Below are the code and all the weights of a small trained network. Each question names an input and a class and asks about switching units off, where a switched-off unit gives its printed mean instead of its output.

import numpy as np


def w(rows, s, z=0):
    codes = np.array(rows[::2]) - 128.0
    scale = np.full(codes.shape[1], s)
    scale[-1] = z or s
    return codes * scale


def norm(h):
    return h / np.sqrt((h * h).mean(-1, keepdims=True) + 1e-5)


def f(y):
    return np.maximum(y, 0)


def log_softmax(a):
    a = a - a.max(-1, keepdims=True)
    return a - np.log(np.exp(a).sum(-1, keepdims=True))


def net(x, mask):
    res = np.array(x, float).reshape(1, 6) / 4 @ E
    u = 0
    for l in range(2):
        y = f(norm(res) @ A[l][:, :-1].T + A[l][:, -1])
        res = res + np.where(mask[u : u + 15], y, B[l][:, -1]) @ B[l][:, :-1]
        u += 15
    return log_softmax(norm(res)[-1] @ U[:, :-1].T + U[:, -1])


A, B = {}, {}
E = w([
[86,137,253],'x0',
[195,26,165],'x1',
[96,100,203],'x2',
[137,78,16],'x3',
[166,59,80],'x4',
[70,150,105],'x5',
],0.0075)
A[0] = w([
[144,65,13,214],'0.n0',
[78,163,94,91],'0.n1',
[189,57,152,95],'0.n2',
[133,183,137,176],'0.n3',
[148,66,157,10],'0.n4',
[199,118,77,182],'0.n5',
[85,147,58,33],'0.n6',
[116,103,114,29],'0.n7',
[130,88,179,65],'0.n8',
[250,172,168,66],'0.n9',
[224,142,133,61],'0.n10',
[190,132,119,106],'0.n11',
[107,115,113,2],'0.n12',
[116,201,86,60],'0.n13',
[93,91,157,68],'0.n14',
],0.011,0.0026)
B[0] = w([
[22,8,90,255],'0.n0',
[160,102,177,171],'0.n1',
[47,95,95,196],'0.n2',
[253,154,154,178],'0.n3',
[78,125,133,160],'0.n4',
[134,47,49,204],'0.n5',
[120,119,205,171],'0.n6',
[79,119,174,132],'0.n7',
[125,71,154,168],'0.n8',
[103,63,128,178],'0.n9',
[120,110,93,164],'0.n10',
[130,81,99,159],'0.n11',
[115,103,161,129],'0.n12',
[116,116,207,174],'0.n13',
[79,142,176,153],'0.n14',
],0.0057,0.0066)
A[1] = w([
[138,117,141,41],'1.n0',
[139,28,79,215],'1.n1',
[73,134,73,124],'1.n2',
[164,106,170,24],'1.n3',
[135,169,89,77],'1.n4',
[180,141,114,17],'1.n5',
[97,152,131,94],'1.n6',
[98,116,156,75],'1.n7',
[101,140,228,212],'1.n8',
[123,72,249,220],'1.n9',
[146,124,110,16],'1.n10',
[26,148,152,183],'1.n11',
[114,154,95,4],'1.n12',
[108,105,90,148],'1.n13',
[219,165,193,156],'1.n14',
],0.012,0.003)
B[1] = w([
[88,90,119,129],'1.n0',
[65,92,104,244],'1.n1',
[128,84,159,165],'1.n2',
[164,87,107,143],'1.n3',
[164,115,129,131],'1.n4',
[87,145,25,129],'1.n5',
[147,106,168,142],'1.n6',
[116,87,114,152],'1.n7',
[127,75,173,236],'1.n8',
[66,78,200,255],'1.n9',
[106,121,36,128],'1.n10',
[146,94,190,202],'1.n11',
[110,205,40,129],'1.n12',
[97,2,162,171],'1.n13',
[130,43,137,179],'1.n14',
],0.0056,0.0095)
U = w([
[40,98,225,111],'0',
[203,160,188,195],'1',
[56,1,86,253],'2',
[148,138,118,3],'3',
],0.0088,0.003)

Each question gives the input, the list of numbers given to net, and the class t.
The units are the neurons (one row each of A and B). Each row of codes is followed by its name. A weight is (code - 128) times the scale printed after its matrix; where a second scale follows, it is the last column's (A, B and U).
mask holds one flag per neuron, layer by layer. A switched-off neuron (its flag False) gives its mean, the last column of its row in B, instead of its output. The means were averaged over made-up inputs and are rounded, as every weight is.
A unit's drop is (log p(t) with every unit on - log p(t) with that unit switched off) / (log p(t) with every unit on - log p(t) with every unit switched off).
The circuit of an input: a set's keep is (log p(t) with only the set's units on - log p(t) with every unit switched off) / (log p(t) with every unit on - log p(t) with every unit switched off). Starting from the 12 units with the biggest drops (on a tie, the unit counted first), units are removed one at a time, each time the one whose removal leaves the highest keep (on an exact tie, the one counted first), for as long as the keep stays at least 0.8.
circuit, biggest first: the units of the circuit, biggest drop first
top k neurons: the k neurons with the biggest drops, biggest first
k most important neurons of layer l: the k neurons of layer l with the biggest drops, biggest first
drop of u: that unit's drop, to one decimal
input [-4,-3,-8,-8,4,7], class 1: most important neuron of layer 0 -> (0.n3)
input [-2,-2,-1,3,-8,-5], class 1: circuit, biggest first -> (0.n0 1.n1 0.n3 0.n2)
input [1,-8,-8,-6,4,-4], class 1: circuit, biggest first -> (0.n0 1.n9 0.n3)
input [6,-5,-3,4,-6,-6], class 1: top 3 neurons -> (0.n0 1.n1 0.n3)
input [-6,-3,-7,-7,0,2], class 1: top 2 neurons -> (1.n9 1.n1)
input [8,-7,1,4,-7,-4], class 1: top 2 neurons -> (0.n0 1.n1)
input [3,-5,-4,0,5,2], class 1: top 2 neurons -> (0.n5 1.n1)
input [3,-2,-5,-5,-8,6], class 1: top 3 neurons -> (0.n0 1.n1 0.n3)
input [-3,-5,-5,-3,-8,1], class 1: 2 most important neurons of layer 0 -> (0.n0 0.n3)
input [4,-6,-4,-1,-1,-4], class 1: drop of 0.n0 -> 0.3
input [0,-8,-5,-5,0,5], class 1: drop of 1.n11 -> 0.0
input [-5,-7,-2,-3,-3,-6], class 1: drop of 1.n9 -> 0.1
